Below are the code and all the weights of a small trained network. Each question names an input and a class and asks about switching units off, where a switched-off unit gives its printed mean instead of its output.

import numpy as np


def w(rows, s, z=0):
    codes = np.array(rows[::2]) - 128.0
    scale = np.full(codes.shape[1], s)
    scale[-1] = z or s
    return codes * scale


def f(y):
    return np.maximum(y, 0)


def log_softmax(a):
    a = a - a.max(-1, keepdims=True)
    return a - np.log(np.exp(a).sum(-1, keepdims=True))


def net(x, mask):
    res = np.array(x, float).reshape(1, 5) / 4 @ E
    y = f(res @ A[0][:, :-1].T + A[0][:, -1])
    res = res + np.where(mask, y, B[0][:, -1]) @ B[0][:, :-1]
    return log_softmax(res[-1] @ U[:, :-1].T + U[:, -1])


A, B = {}, {}
E = w([
[144,80,115,216,84,179,82,180,173,2],'x0',
[53,124,158,54,203,159,40,214,164,169],'x1',
[155,117,109,185,153,105,134,186,94,104],'x2',
[129,74,99,181,210,24,139,193,50,161],'x3',
[218,187,228,96,135,128,138,78,182,127],'x4',
],0.0078)
A[0] = w([
[97,159,159,68,121,138,145,98,161,171,130],'n1',
[147,125,133,161,187,63,145,143,90,164,207],'n2',
[101,106,119,152,137,194,66,167,154,65,253],'n3',
[110,185,233,72,146,165,96,106,197,140,209],'n4',
[254,172,137,199,73,107,189,57,146,86,159],'n5',
[90,153,113,50,113,120,156,66,109,197,164],'n6',
[98,168,147,50,126,121,104,53,137,186,120],'n7',
[90,97,111,126,186,61,114,175,68,188,183],'n8',
],0.0071,0.0033)
B[0] = w([
[97,142,164,56,126,184,153,78,164,171,192],'n1',
[156,166,177,155,181,89,164,150,73,126,206],'n2',
[132,133,97,185,83,153,99,175,155,71,227],'n3',
[190,78,139,1,97,164,82,171,201,147,229],'n4',
[194,55,170,160,100,82,172,54,95,84,255],'n5',
[81,161,152,118,128,116,187,89,130,160,215],'n6',
[85,118,165,73,148,177,181,77,186,189,209],'n7',
[63,169,154,130,215,77,124,188,83,154,223],'n8',
],0.0086,0.0095)
U = w([
[69,161,138,139,218,73,143,173,57,144,127],'0',
[229,113,150,164,87,96,197,39,89,79,190],'1',
[66,141,155,29,132,175,181,65,169,185,37],'2',
[7,129,2,200,71,171,87,157,133,82,253],'3',
[219,125,130,32,92,177,17,173,180,105,35],'4',
],0.007,0.0022)

Each question gives the input, the list of numbers given to net, and the class t.
The units are the neurons (one row each of A and B). Each row of codes is followed by its name. A weight is (code - 128) times the scale printed after its matrix; where a second scale follows, it is the last column's (A, B and U).
mask holds one flag per neuron, in row order. A switched-off neuron (its flag False) gives its mean, the last column of its row in B, instead of its output. The means were averaged over made-up inputs and are rounded, as every weight is.
A unit's drop is (log p(t) with every unit on - log p(t) with that unit switched off) / (log p(t) with every unit on - log p(t) with every unit switched off).
The circuit of an input: a set's keep is (log p(t) with only the set's units on - log p(t) with every unit switched off) / (log p(t) with every unit on - log p(t) with every unit switched off). Starting from all 8 units, units are removed one at a time, each time the one whose removal leaves the highest keep (on an exact tie, the one counted first), for as long as the keep stays at least 0.8.
units of the circuit, in order: the units of the circuit, biggest drop first
top k neurons: the k neurons with the biggest drops, biggest first
drop of u: that unit's drop, to one decimal
input [8,2,7,0,1], class 3: units of the circuit, in order => n4; n3
input [0,8,-2,-7,-5], class 4: top 2 neurons => n4; n3
input [2,4,-6,2,2], class 4: units of the circuit, in order => n4; n6
input [0,-4,-4,1,-6], class 3: units of the circuit, in order => n5; n7
input [-4,-6,1,8,3], class 0: units of the circuit, in order => n8
input [-7,-4,7,6,7], class 0: top 4 neurons => n8; n2; n4; n3
input [8,-1,4,-2,-1], class 3: top 3 neurons => n3; n4; n2
input [3,-3,-4,-1,-5], class 3: top 3 neurons => n5; n4; n2
input [5,4,-8,-5,-3], class 4: drop of n4 => 0.3
input [5,5,-2,2,-4], class 3: drop of n8 => 0.0
input [4,-4,-6,-2,-6], class 3: drop of n3 => 0.1
